Below is a small trained network, with its code and all its weights. Each question gives an input and a class and asks what happens when units are switched off, that is, made to give their printed mean instead of their output.

import numpy as np


def w(rows, s, z=0):
    codes = np.array(rows[::2]) - 128.0
    scale = np.full(codes.shape[1], s)
    scale[-1] = z or s
    return codes * scale


def f(y):
    return y / 2 * (1 + np.tanh(0.7978845608 * (y + 0.044715 * y**3)))


def log_softmax(a):
    a = a - a.max(-1, keepdims=True)
    return a - np.log(np.exp(a).sum(-1, keepdims=True))


def net(x, mask):
    res = np.array(x, float).reshape(1, 4) / 4 @ E
    y = f(res @ A[0][:, :-1].T + A[0][:, -1])
    res = res + np.where(mask, y, B[0][:, -1]) @ B[0][:, :-1]
    return log_softmax(res[-1] @ U[:, :-1].T + U[:, -1])


A, B = {}, {}
E = w([
[168,204,138,142,200,105,191,171,214,211],'x0',
[36,222,170,192,135,176,96,130,88,139],'x1',
[121,156,27,154,9,157,123,157,180,133],'x2',
[138,146,103,116,143,140,123,76,141,122],'x3',
],0.014)
A[0] = w([
[215,103,123,82,159,43,194,137,173,137,184],'n1',
[109,146,168,125,115,187,58,104,67,72,157],'n2',
[111,77,104,79,106,136,151,145,143,95,105],'n3',
[42,143,102,160,21,180,112,104,122,131,115],'n4',
[97,131,175,118,94,197,94,118,101,65,104],'n5',
[136,153,19,174,44,177,113,170,181,126,199],'n6',
[55,153,83,113,84,154,107,97,81,117,174],'n7',
[108,157,141,191,162,139,146,129,102,156,180],'n8',
[139,29,112,93,113,141,127,119,81,62,233],'n9',
[135,113,161,86,196,87,167,109,76,140,253],'n10',
[187,133,121,46,123,128,164,134,156,173,137],'n11',
[185,12,121,132,83,102,99,84,111,118,221],'n12',
[129,136,74,142,88,134,145,169,199,118,154],'n13',
[133,58,107,87,90,95,136,115,109,73,247],'n14',
[67,94,210,97,168,169,127,93,72,65,208],'n15',
[59,230,143,170,176,164,132,166,142,202,25],'n16',
],0.011,0.0053)
B[0] = w([
[129,44,118,202,166,63,179,202,124,185,225],'n1',
[59,121,117,146,127,101,49,146,118,92,211],'n2',
[163,148,147,92,106,145,185,143,134,150,167],'n3',
[216,68,155,188,202,105,123,168,43,79,223],'n4',
[106,94,97,118,158,86,92,184,114,68,191],'n5',
[180,101,85,91,107,141,161,186,70,141,253],'n6',
[132,97,143,160,194,112,122,143,109,77,203],'n7',
[105,170,145,131,135,155,133,52,150,103,184],'n8',
[115,138,199,98,117,199,133,77,150,131,234],'n9',
[90,90,212,249,177,107,146,119,194,97,211],'n10',
[129,71,99,141,130,114,143,209,125,149,182],'n11',
[178,167,131,104,119,205,181,99,191,147,229],'n12',
[172,101,80,47,66,132,198,179,90,116,197],'n13',
[198,171,181,147,141,184,155,73,141,84,219],'n14',
[45,155,179,110,118,93,101,118,130,151,226],'n15',
[196,174,198,78,120,186,164,64,129,117,229],'n16',
],0.011,0.02)
U = w([
[104,186,179,156,151,193,150,18,239,152,205],'0',
[151,92,107,239,200,65,105,183,105,118,235],'1',
[211,201,107,51,96,227,152,96,110,112,122],'2',
[105,121,13,86,73,68,143,214,161,227,5],'3',
[2,179,123,138,133,74,18,94,118,105,48],'4',
],0.0083,0.0029)

Each question gives the input, the list of numbers given to net, and the class t.
The units are the neurons (one row each of A and B). Each row of codes is followed by its name. A weight is (code - 128) times the scale printed after its matrix; where a second scale follows, it is the last column's (A, B and U).
mask holds one flag per neuron, in row order. A switched-off neuron (its flag False) gives its mean, the last column of its row in B, instead of its output. The means were averaged over made-up inputs and are rounded, as every weight is.
A unit's drop is (log p(t) with every unit on - log p(t) with that unit switched off) / (log p(t) with every unit on - log p(t) with every unit switched off).
The circuit of an input: a set's keep is (log p(t) with only the set's units on - log p(t) with every unit switched off) / (log p(t) with every unit on - log p(t) with every unit switched off). Starting from the 12 units with the biggest drops (on a tie, the unit counted first), units are removed one at a time, each time the one whose removal leaves the highest keep (on an exact tie, the one counted first), for as long as the keep stays at least 0.8.
units of the circuit, in order: the units of the circuit, biggest drop first
k most important neurons: the k neurons with the biggest drops, biggest first
drop of u: that unit's drop, to one decimal
input [1,-1,1,-8], class 3: units of the circuit, in order	n4; n16; n10
input [-7,1,-5,-6], class 4: units of the circuit, in order	n15
input [0,0,4,-7], class 2: 2 most important neurons	n1; n10
input [-2,1,5,-1], class 1: 3 most important neurons	n4; n16; n12
input [0,2,-1,4], class 4: 2 most important neurons	n12; n14
input [1,-6,5,6], class 3: 2 most important neurons	n1; n16
input [1,0,2,-5], class 3: 4 most important neurons	n16; n14; n9; n12
input [-7,-4,0,8], class 0: 3 most important neurons	n6; n13; n9
input [-6,2,1,5], class 1: 3 most important neurons	n4; n7; n8
input [7,1,-8,-5], class 0: 2 most important neurons	n16; n4
input [3,0,3,-8], class 3: 3 most important neurons	n14; n9; n12
input [-3,-7,1,-5], class 2: 2 most important neurons	n10; n15
input [-3,-1,0,8], class 0: 2 most important neurons	n6; n13
input [-6,6,2,7], class 1: units of the circuit, in order	n4
input [1,3,-6,-5], class 0: drop of n10	0.1
input [6,2,4,-6], class 2: drop of n16	0.3
input [6,4,5,-1], class 2: drop of n9	0.0
